Here is a tiny trained network, its code and every weight. The questions are about switching its units off for an input and a class, where a switched-off unit gives its printed mean instead of its output.

import numpy as np


def w(rows, s, z=0):
    codes = np.array(rows[::2]) - 128.0
    scale = np.full(codes.shape[1], s)
    scale[-1] = z or s
    return codes * scale


def f(y):
    return y / 2 * (1 + np.tanh(0.7978845608 * (y + 0.044715 * y**3)))


def log_softmax(a):
    a = a - a.max(-1, keepdims=True)
    return a - np.log(np.exp(a).sum(-1, keepdims=True))


def net(x, mask):
    res = np.array(x, float).reshape(1, 3) / 4 @ E
    y = f(res @ A[0][:, :-1].T + A[0][:, -1])
    res = res + np.where(mask, y, B[0][:, -1]) @ B[0][:, :-1]
    return log_softmax(res[-1] @ U[:, :-1].T + U[:, -1])


A, B = {}, {}
E = w([
[146,40,188],'x0',
[127,202,207],'x1',
[7,124,136],'x2',
],0.015)
A[0] = w([
[103,158,189,165],'n1',
[123,48,189,84],'n2',
[188,142,117,105],'n3',
[67,83,16,113],'n4',
[44,116,142,17],'n5',
[125,228,100,156],'n6',
[197,135,129,109],'n7',
[132,68,86,69],'n8',
[222,145,128,30],'n9',
[137,172,203,2],'n10',
[129,172,88,36],'n11',
[121,216,2,16],'n12',
[158,74,194,48],'n13',
[192,194,202,172],'n14',
[176,88,55,112],'n15',
],0.016,0.0096)
B[0] = w([
[109,115,7,202],'n1',
[219,221,159,219],'n2',
[43,118,170,181],'n3',
[106,137,73,241],'n4',
[37,146,246,175],'n5',
[165,111,146,220],'n6',
[58,104,206,193],'n7',
[115,196,60,185],'n8',
[21,153,224,196],'n9',
[108,196,34,169],'n10',
[153,183,144,147],'n11',
[208,178,193,214],'n12',
[192,210,154,194],'n13',
[123,113,9,248],'n14',
[91,142,20,218],'n15',
],0.012,0.014)
U = w([
[32,156,149,151],'0',
[119,158,3,87],'1',
[240,200,130,98],'2',
[159,70,63,255],'3',
[135,13,163,110],'4',
[146,79,125,104],'5',
[146,59,144,104],'6',
[155,46,129,106],'7',
],0.015,0.029)

Each question gives the input, the list of numbers given to net, and the class t.
The units are the neurons (one row each of A and B). Each row of codes is followed by its name. A weight is (code - 128) times the scale printed after its matrix; where a second scale follows, it is the last column's (A, B and U).
mask holds one flag per neuron, in row order. A switched-off neuron (its flag False) gives its mean, the last column of its row in B, instead of its output. The means were averaged over made-up inputs and are rounded, as every weight is.
A unit's drop is (log p(t) with every unit on - log p(t) with that unit switched off) / (log p(t) with every unit on - log p(t) with every unit switched off).
The circuit of an input: a set's keep is (log p(t) with only the set's units on - log p(t) with every unit switched off) / (log p(t) with every unit on - log p(t) with every unit switched off). Starting from the 12 units with the biggest drops (on a tie, the unit counted first), units are removed one at a time, each time the one whose removal leaves the highest keep (on an exact tie, the one counted first), for as long as the keep stays at least 0.8.
circuit, biggest first: the units of the circuit, biggest drop first
top k neurons: the k neurons with the biggest drops, biggest first
drop when u is switched off: that unit's drop, to one decimal
input [-6,4,0], class 2: circuit, biggest first => [n12]
input [3,0,1], class 3: top 2 neurons => [n12, n13]
input [-5,-5,-5], class 0: top 2 neurons => [n14, n9]
input [5,-2,-4], class 2: top 3 neurons => [n2, n13, n5]
input [-1,3,3], class 3: top 2 neurons => [n9, n15]
input [8,-8,7], class 1: top 3 neurons => [n4, n8, n12]
input [7,7,-5], class 1: top 2 neurons => [n14, n10]
input [-8,-1,-8], class 0: top 2 neurons => [n9, n3]
input [3,1,1], class 3: top 2 neurons => [n12, n13]
input [0,-2,3], class 3: top 2 neurons => [n9, n7]
input [0,-3,0], class 3: top 3 neurons => [n14, n1, n10]
input [-8,-7,-3], class 2: drop when n1 is switched off => 0.1
input [-1,1,-4], class 0: drop when n9 is switched off => 0.2
input [8,-5,-6], class 2: circuit, biggest first => [n2]
input [8,-4,6], class 2: drop when n2 is switched off => 0.9
